W = 120  134  107  121  144
W[0]: 120
W[3]: 121

x = [144 117 149 128 116 133 142 127 152]
x[0]	144
x[8]	152
x[6]	142

M =
[[112 137 124 133 107 140 109]
 [128 130 124 136 151 138 143]
 [111 135 128 135 109 141 111]
 [131 137 126 115 146 140 146]
 [136 131 127 107 144 129 148]
 [129 129 124 134 154 133 148]
 [137 118 129 115 148 114 150]
 [140 118 123 147 149 114 142]
 [130 135 126 108 137 133 143]
 [135 138 127 119 131 136 132]
 [133 138 129 118 128 137 131]
 [137 124 127 122 139 117 140]]
Rows and columns are counted from 0.
row 0 col 0 => 112
row 8 col 6 => 143
row 7 col 5 => 114
row 6 col 0 => 137
row 2 col 1 => 135
row 5 col 1 => 129
row 1 col 5 => 138
row 3 col 6 => 146
row 9 col 1 => 138
row 5 col 5 => 133
row 9 col 5 => 136
row 0 col 5 => 140
row 7 col 6 => 142
row 6 col 2 => 129
row 8 col 1 => 135
row 10 col 0 => 133
row 11 col 6 => 140
row 4 col 1 => 131
row 11 col 4 => 139
row 8 col 2 => 126
row 9 col 2 => 127
row 4 col 4 => 144
row 6 col 3 => 115
row 1 col 3 => 136
row 7 col 0 => 140
row 4 col 6 => 148
row 5 col 0 => 129
row 6 col 4 => 148
row 4 col 2 => 127
row 9 col 0 => 135

m = [138, 117, 102, 117, 123, 124, 138, 134, 123, 124]
m[0] => 138
m[2] => 102
m[4] => 123
m[3] => 117

B =
[[140 105 139 143 125 124]
 [128 133 144 148 141 144]
 [136 105 148 109 119 115]
 [141 127 141 107 121 110]
 [140 107 137 144 133 118]
 [142 147 108 116 129 126]
 [126 115 105 149 128 144]
 [134 140 147 110 132 112]
 [123 116 149 108 122 124]
 [123 121 145 107 116 110]
 [125 146 113 122 124 116]]
B[-11, -6]	140
B[2, 5]	115
B[:, -4]	[139, 144, 148, 141, 137, 108, 105, 147, 149, 145, 113]
B[-6]	[142, 147, 108, 116, 129, 126]
B[-7, -2]	133
B[:, -1]	[124, 144, 115, 110, 118, 126, 144, 112, 124, 110, 116]
B[-3, 3]	108
B[-8, 0]	141
B[7, -6]	134
B[-11]	[140, 105, 139, 143, 125, 124]
B[-9, -2]	119
B[6, -6]	126
B[-3, 4]	122
B[-5, -5]	115
B[8, -6]	123
B[8, 5]	124
B[:, -3]	[143, 148, 109, 107, 144, 116, 149, 110, 108, 107, 122]
B[-6, 4]	129
B[-7, 3]	144
B[8]	[123, 116, 149, 108, 122, 124]
B[-4, 4]	132
B[7, -5]	140
B[-9, 0]	136
B[-7, 5]	118
B[-2, -3]	107
B[:, 1]	[105, 133, 105, 127, 107, 147, 115, 140, 116, 121, 146]

grid = [122 142 144 111 140 112 150 143]
grid[0] -> 122
grid[6] -> 150
grid[-7] -> 142
grid[-5] -> 111

arr = [[135, 137, 111, 122], [131, 129, 144, 145], [116, 128, 147, 144], [101, 125, 137, 123], [116, 129, 123, 117]]
arr[0][0] = 135
arr[4][1] = 129
arr[:, 2] = [111, 144, 147, 137, 123]
arr[3][0] = 101
arr[:, 1] = [137, 129, 128, 125, 129]
arr[:, 3] = [122, 145, 144, 123, 117]
arr[1][2] = 144
arr[0][1] = 137
arr[:, 0] = [135, 131, 116, 101, 116]
arr[2][0] = 116
arr[4][0] = 116

a =
array([[148, 119, 152, 118],
       [127, 152, 114, 128],
       [140, 112, 148, 129],
       [119, 128, 120, 143],
       [120, 127, 123, 141],
       [132, 140, 124, 133]])
a[0][0] -> 148
a[1] -> [127, 152, 114, 128]
a[5][0] -> 132
a[4][1] -> 127
a[1][1] -> 152
a[4][3] -> 141
a[1][3] -> 128
a[0][2] -> 152
a[:, 0] -> [148, 127, 140, 119, 120, 132]
a[5][1] -> 140
a[:, 1] -> [119, 152, 112, 128, 127, 140]
a[5][3] -> 133
a[:, 2] -> [152, 114, 148, 120, 123, 124]
